Here is a tiny trained network, its code and every weight. The questions are about switching its units off for an input and a target symbol, where a switched-off unit gives its printed mean instead of its output.

import numpy as np


def w(rows, s, z=0):
    codes = np.array(rows[::2]) - 128.0
    scale = np.full(codes.shape[1], s)
    scale[-1] = z or s
    return codes * scale


def f(y):
    return np.maximum(y, 0)


def softmax(a):
    e = np.exp(a - a.max(-1, keepdims=True))
    return e / e.sum(-1, keepdims=True)


def log_softmax(a):
    a = a - a.max(-1, keepdims=True)
    return a - np.log(np.exp(a).sum(-1, keepdims=True))


def net(x, mask):
    ids = ['αζξστψω'.index(c) for c in x.split()]
    T = len(ids)
    res = E[ids] + P[:T]
    u = 0
    for l in range(2):
        r = res
        for j in range(2):
            rows = slice(2 * j, 2 * j + 2)
            q, k, v = (r @ M[l][rows].T for M in (Q, K, V))
            z = softmax(np.where(np.tri(T) > 0, q @ k.T / 2**0.5, -1e9)) @ v
            o = O[l][rows]
            res = res + np.where(mask[u + j], z, o[:, -1]) @ o[:, :-1]
        u += 2
        y = f(res @ A[l][:, :-1].T + A[l][:, -1])
        res = res + np.where(mask[u : u + 16], y, B[l][:, -1]) @ B[l][:, :-1]
        u += 16
    return log_softmax(res[-1] @ U[:, :-1].T + U[:, -1])


Q, K, V, O, A, B = {}, {}, {}, {}, {}, {}
E = w([
[130,48,200,160,141,88,49,149,121],'α',
[4,204,174,165,163,169,207,157,43],'ζ',
[177,183,112,180,213,249,152,186,65],'ξ',
[194,162,160,33,61,118,85,75,131],'σ',
[131,126,41,129,117,85,180,66,158],'τ',
[196,18,165,103,104,87,202,124,95],'ψ',
[81,157,80,170,116,105,22,96,182],'ω',
],0.0031)
P = w([
[122,109,114,144,43,149,125,157,127],'0',
[97,101,130,45,202,132,81,117,175],'1',
[131,125,112,142,103,126,113,114,64],'2',
[133,116,142,144,108,173,145,94,130],'3',
[90,133,133,71,226,125,114,119,149],'4',
[144,158,129,170,121,124,124,117,50],'5',
[137,143,163,171,127,177,166,94,136],'6',
[113,140,165,84,253,119,138,137,139],'7',
[147,188,141,205,138,111,136,128,34],'8',
],0.0046)
Q[0] = w([
[124,164,112,92,166,75,116,178,125],'L0H1',
[135,133,122,159,50,139,139,158,133],'L0H1',
[113,74,162,75,159,161,145,108,255],'L0H2',
[135,152,146,162,131,165,144,108,97],'L0H2',
],0.058)
K[0] = w([
[112,182,102,54,132,180,92,206,83],'L0H1',
[140,164,142,138,253,112,96,6,53],'L0H1',
[148,32,89,103,25,51,76,85,207],'L0H2',
[170,128,179,200,91,138,161,84,199],'L0H2',
],0.029)
V[0] = w([
[209,147,97,121,140,202,99,143,117],'L0H1',
[176,154,124,89,104,107,63,104,164],'L0H1',
[113,135,170,132,103,6,145,75,137],'L0H2',
[237,115,97,159,156,104,95,113,164],'L0H2',
],0.019)
O[0] = w([
[196,189,173,150,97,20,142,135,226,126],'L0H1',
[141,116,193,193,134,165,148,2,196,93],'L0H1',
[9,113,202,81,106,192,212,151,180,6],'L0H2',
[221,97,80,106,125,250,111,167,189,52],'L0H2',
],0.0062,0.0019)
A[0] = w([
[136,88,114,82,154,146,130,142,100,155],'L0N1',
[117,108,153,123,177,155,70,144,162,59],'L0N2',
[107,141,98,67,219,105,99,182,157,27],'L0N3',
[180,65,246,152,34,193,124,171,92,145],'L0N4',
[62,161,82,223,31,209,106,151,175,137],'L0N5',
[195,92,81,185,95,154,86,130,131,102],'L0N6',
[138,116,111,105,87,126,137,189,133,141],'L0N7',
[156,111,195,109,217,149,124,89,156,10],'L0N8',
[130,142,87,55,167,141,164,76,151,68],'L0N9',
[152,140,132,143,175,74,167,169,180,39],'L0N10',
[137,136,126,145,66,98,130,141,77,87],'L0N11',
[180,136,113,90,9,182,223,94,94,185],'L0N12',
[103,228,118,142,76,222,126,109,97,253],'L0N13',
[142,88,55,173,97,148,255,144,124,140],'L0N14',
[126,112,188,75,161,112,130,160,129,21],'L0N15',
[173,82,134,157,53,125,187,179,110,68],'L0N16',
],0.0088,0.0013)
B[0] = w([
[109,169,117,168,179,164,140,154,113,179],'L0N1',
[122,113,134,150,123,106,182,78,84,165],'L0N2',
[184,100,133,49,140,144,185,222,87,204],'L0N3',
[112,156,252,80,126,134,86,174,69,176],'L0N4',
[61,118,103,193,71,163,132,205,236,182],'L0N5',
[192,110,112,175,99,219,149,175,120,250],'L0N6',
[115,157,150,165,110,119,144,104,75,153],'L0N7',
[62,68,121,148,120,65,136,72,168,176],'L0N8',
[108,62,158,165,157,121,113,134,109,174],'L0N9',
[168,145,171,113,74,95,102,126,168,154],'L0N10',
[102,126,143,207,114,124,139,113,85,225],'L0N11',
[177,245,107,32,102,98,186,131,101,188],'L0N12',
[167,69,111,125,98,39,98,81,204,221],'L0N13',
[82,138,58,124,163,181,203,83,76,171],'L0N14',
[140,181,56,141,129,152,109,157,143,156],'L0N15',
[120,159,145,140,132,189,142,62,45,149],'L0N16',
],0.012,0.0022)
Q[1] = w([
[156,217,94,165,18,114,124,120,112],'L1H1',
[126,110,55,89,185,112,179,89,146],'L1H1',
[153,94,125,124,118,131,82,76,156],'L1H2',
[254,189,87,87,109,176,126,158,126],'L1H2',
],0.024)
K[1] = w([
[185,109,98,101,251,87,147,95,153],'L1H1',
[119,160,58,124,74,128,179,116,125],'L1H1',
[148,110,89,145,142,108,84,107,137],'L1H2',
[106,161,194,58,90,40,117,51,131],'L1H2',
],0.023)
V[1] = w([
[148,194,17,87,116,115,250,42,145],'L1H1',
[140,173,236,82,152,175,116,85,75],'L1H1',
[139,109,94,143,132,159,115,142,131],'L1H2',
[119,129,133,136,127,135,134,134,123],'L1H2',
],0.011)
O[1] = w([
[129,4,8,118,54,61,254,213,111,253],'L1H1',
[140,111,130,146,244,181,84,223,209,54],'L1H1',
[79,106,155,124,146,121,157,119,129,131],'L1H2',
[123,119,126,131,137,129,130,125,125,153],'L1H2',
],0.0044,0.0023)
A[1] = w([
[247,173,185,20,85,31,107,151,202,84],'L1N1',
[106,77,131,154,85,129,105,107,224,146],'L1N2',
[111,119,97,94,139,136,94,207,209,2],'L1N3',
[99,140,127,102,115,174,141,212,191,25],'L1N4',
[105,123,109,115,147,58,87,31,81,151],'L1N5',
[153,95,149,165,132,68,124,112,169,153],'L1N6',
[166,199,148,26,149,140,167,165,56,24],'L1N7',
[213,124,39,186,166,119,72,156,102,127],'L1N8',
[109,86,49,86,92,111,156,131,129,105],'L1N9',
[96,102,123,117,214,114,119,143,190,82],'L1N10',
[126,178,146,88,179,170,43,95,169,132],'L1N11',
[79,120,164,163,177,65,126,79,104,195],'L1N12',
[120,87,134,147,114,156,131,126,128,80],'L1N13',
[103,167,112,80,202,186,152,138,77,150],'L1N14',
[155,188,96,148,76,184,112,82,110,72],'L1N15',
[105,89,105,172,91,106,73,117,254,134],'L1N16',
],0.0087,0.0024)
B[1] = w([
[233,236,48,35,142,37,33,157,182,171],'L1N1',
[73,89,42,166,162,183,63,177,177,168],'L1N2',
[200,146,108,203,83,111,123,77,42,150],'L1N3',
[179,152,116,131,152,58,115,35,68,154],'L1N4',
[67,199,121,223,165,60,102,185,46,197],'L1N5',
[88,126,66,117,114,155,127,103,104,171],'L1N6',
[80,161,50,23,157,253,145,141,89,189],'L1N7',
[245,112,161,150,101,139,132,85,50,245],'L1N8',
[115,63,206,92,172,57,205,135,182,253],'L1N9',
[215,109,121,186,74,200,100,154,133,164],'L1N10',
[143,136,255,142,111,112,136,150,252,191],'L1N11',
[16,200,125,106,104,81,90,89,126,217],'L1N12',
[127,154,99,100,121,119,154,102,165,147],'L1N13',
[89,143,213,74,91,231,174,106,78,190],'L1N14',
[197,32,92,159,201,154,128,148,136,192],'L1N15',
[62,69,32,131,124,203,56,125,214,168],'L1N16',
],0.0092,0.0065)
U = w([
[129,159,252,141,124,163,102,134,208,63],'α',
[20,209,125,189,133,31,100,67,42,243],'ζ',
[250,93,124,204,105,145,121,64,41,164],'ξ',
[189,215,79,45,149,73,61,168,160,23],'σ',
[105,42,138,83,132,50,226,174,164,196],'τ',
[79,154,102,41,169,239,161,143,54,4],'ψ',
[66,75,22,157,95,196,49,138,217,133],'ω',
],0.002,0.0016)

Each question gives the input, a string of symbols that net reads in full, and the target symbol t.
The units are the heads (2 rows each of Q, K, V and O) and the neurons (one row each of A and B). Each row of codes is followed by its name. A weight is (code - 128) times the scale printed after its matrix; where a second scale follows, it is the last column's (O, A, B and U).
mask holds one flag per unit, layer by layer, with each layer's heads first. A switched-off unit (its flag False) gives its mean, the last column of its rows in O or B, instead of its output. The means were averaged over made-up inputs and are rounded, as every weight is.
A unit's drop is (log p(t) with every unit on - log p(t) with that unit switched off) / (log p(t) with every unit on - log p(t) with every unit switched off).
The circuit of an input: a set's keep is (log p(t) with only the set's units on - log p(t) with every unit switched off) / (log p(t) with every unit on - log p(t) with every unit switched off). Starting from the 12 units with the biggest drops (on a tie, the unit counted first), units are removed one at a time, each time the one whose removal leaves the highest keep (on an exact tie, the one counted first), for as long as the keep stays at least 0.8.
circuit, biggest first: the units of the circuit, biggest drop first
most important unit: the unit with the biggest drop
top k neurons: the k neurons with the biggest drops, biggest first
top k neurons in layer l: the k neurons of layer l with the biggest drops, biggest first
heads that matter: for each layer, one digit per head in row order, 1 if its drop is at least 0.15 and else 0, layers parted by /
input ζ ψ ζ τ τ τ ω σ, target ψ: circuit, biggest first : [L0H1 L1N7 L0N3 L1N14]
input σ ω σ τ ξ ω ζ ω ω, target ζ: most important unit : L0H2
input ξ ψ τ τ ξ, target σ: heads that matter : 10 / 00
input σ ξ τ τ τ τ ξ α ω, target ξ: circuit, biggest first : [L0H2 L1N8 L0N6]
input ξ τ τ τ τ, target σ: circuit, biggest first : [L0H1 L1N1 L0N10]
input ω ψ τ ζ σ τ τ ω, target ζ: heads that matter : 10 / 10
input ζ ψ τ τ τ ξ ψ, target ψ: top 3 neurons in layer 0 : [L0N4 L0N12 L0N14]
input α ω τ τ σ, target α: heads that matter : 00 / 10
input σ ω ω ψ τ ψ ζ τ, target ω: top 3 neurons in layer 0 : [L0N12 L0N4 L0N8]
input σ τ ω ψ, target ψ: heads that matter : 01 / 00
input ω α σ, target σ: heads that matter : 01 / 00
input α ζ α τ τ τ ψ ω, target α: heads that matter : 00 / 10
input σ ζ ζ τ ω ζ ψ ζ, target ω: heads that matter : 10 / 10
input τ τ ω ω α α τ τ, target τ: heads that matter : 00 / 10
input α ω ψ ψ ζ, target α: most important unit : L1H1
input τ τ σ τ ξ α, target ξ: heads that matter : 01 / 00
input ξ α ξ σ, target σ: heads that matter : 00 / 00
input ψ ω ω σ ω ζ α σ, target ξ: heads that matter : 00 / 10
input α τ ψ α τ τ ψ ψ ω, target ω: heads that matter : 01 / 00
input ξ ζ τ ζ τ ξ τ ζ, target σ: most important unit : L0H1
input ψ α ζ τ, target τ: top 3 neurons : [L1N9 L0N14 L0N12]
input ω τ σ ω ω α, target α: heads that matter : 01 / 10
input α ζ ψ ξ ξ, target α: top 2 neurons : [L0N4 L1N11]
input ω ζ α σ α, target ζ: top 2 neurons : [L0N5 L1N5]
input ψ ω τ ψ α, target ξ: top 2 neurons in layer 0 : [L0N4 L0N12]
input ξ σ τ, target ξ: circuit, biggest first : [L0H2 L0N6 L1N8]
input α τ ψ τ α ω ω τ, target α: top 3 neurons : [L0N4 L1N11 L0N5]
input τ σ ω α σ ξ ψ ζ, target τ: most important unit : L1H1
input σ α τ ω ψ, target ω: top 2 neurons in layer 1 : [L1N16 L1N2]
input ζ ω σ, target ζ: top 2 neurons : [L1N5 L1N12]
